[[136 150 138 136 128 121 129 122 129 133 122 122 127 128 132]
 [138 136 133 136 128 120 129 122 129 133 124 122 127 131 132]
 [140 136 133 136 128 120 129 122 129 133 122 122 127 138 132]
 [136 136 133 136 128 120 129 122 129 133 122 122 129 128 133]
 [136 136 133 136 128 120 129 123 129 133 122 122 128 127 132]
 [136 136 133 136 131 120 129 122 130 134 122 122 127 122 133]
 [135 136 133 136 126 120 129 122 129 133 121 122 127 128 132]
 [128 136 133 136 128 122 129 130 129 133 122 122 127 121 132]
 [136 136 133 136 128 120 129 122 129 133 122 122 127 128 132]
 [136 136 127 136 134 112 129 122 129 133 122 122 127 124 132]
 [136 136 133 136 126 120 129 122 129 133 122 122 127 128 132]
 [129 136 133 134 128 120 131 122 128 133 122 122 127 128 132]
 [136 132 120 136 128 120 123 122 125 132 123 122 127 139 126]
 [136 136 133 136 128 120 129 122 129 133 124 122 127 130 132]
 [136 133 133 136 128 115 129 122 123 133 122 122 127 130 132]]
The entry just right of the centre entry is 129
The first entry in reading order is 136
Find the third entry from the end, reading row by row.
127
The entry directly below the smallest entry -> 120
Find the smallest entry.
112
Find the bottom-right entry.
132
The fifth-last entry, reading row by row is 122
Find the second entry on the diagonal from the top-right corner.
131
Find the entry in the top-right corner.
132
The entry directly above the centre entry -> 122
Find the 3rd entry on the diagonal from the top-right corner.
127
The fifth entry, reading row by row -> 128
Find the 2nd entry on the main diagonal.
136
The entry at the centre: 130
Find the entry just left of the smallest entry.
134
The 2nd entry in reading order: 150
The second smallest entry: 115
The smallest entry in the first row -> 121
Find the 3rd largest entry.
139
Find the bottom-left entry.
136
Find the entry directly above the smallest entry.
120
Find the first entry in the row that holds the smallest entry.
136
The 4th entry from the end, reading row by row is 122
The smallest entry in the first column -> 128
Find the entry directly below the centre entry.
122
Find the 4th entry, reading row by row.
136
Find the third entry, reading row by row.
138
The bottom entry of the column that holds the largest entry is 133

M =
[[119 126 114 129 121 120 107 116 125 121 129]
 [118 120 122 114 128 139 126 131 129 128 116]
 [122 131 114 146 122 122 107 116 135 122 141]
 [132 122 143  99 135 135 152 142 118 135 106]
 [136 126 146 108 135 131 152 140 120 135 114]
 [137 126 144 108 131 117 142 130 114 131 115]]
Rows and columns are numbered from 1.
The entry in the bottom-left corner is 137
Read off the top-left entry.
119
Read off the entry in the top-right corner.
129
The entry in row 2 and column 2 -> 120
The entry at row 1, column 2: 126
Read off the entry at row 3, column 2.
131
Read off the entry at row 1, column 3.
114
Read off the entry just left of the smallest entry.
143
Read off the bottom-right entry.
115
The smallest entry: 99
Read off the entry at row 3, column 1.
122
Read off the entry just right of the smallest entry.
135
Read off the entry directly below the smallest entry.
108
Read off the entry just right of 125.
121
Read off the entry directly above 99.
146

[[123 130 135 113 128 148 146 131 152]
 [143 120 134 149 108 135 125 122 113]
 [122 146 151 112 107 146 138 133 107]
 [128 106 112 141 137 108 122 143 113]
 [108 119 115 120 146 149 117 117 148]
 [106 146 149 134 123 148 135 136 121]
 [125 135 133 125 112 141 126 146 111]
 [135 132 134 105 139 123 145 133 108]
 [118 127 114 130 138 150 115 120 144]
 [129 111 115 142 120 115 119 146 142]
 [107 132 111 151 123 116 105 128 126]
 [136 144 133 117 142 140 125 146 116]]
Counting starts at 1.
The entry in row 1 and column 2 is 130
The entry at row 3, column 1 -> 122
What is the entry at row 1, column 3?
A: 135
The entry in the top-left corner is 123
The entry in row 2 and column 1 is 143
What is the entry just left of the largest entry?
A: 131
The entry in the top-right corner is 152
The bottom-left entry: 136
The entry in the bottom-right corner is 116
The entry in row 2 and column 3 -> 134
What is the entry just left of 137?
A: 141
What is the entry at row 3, column 2?
A: 146
What is the entry directly above 129?
A: 118
The entry directly above 150 -> 123
The entry directly below 118 is 129
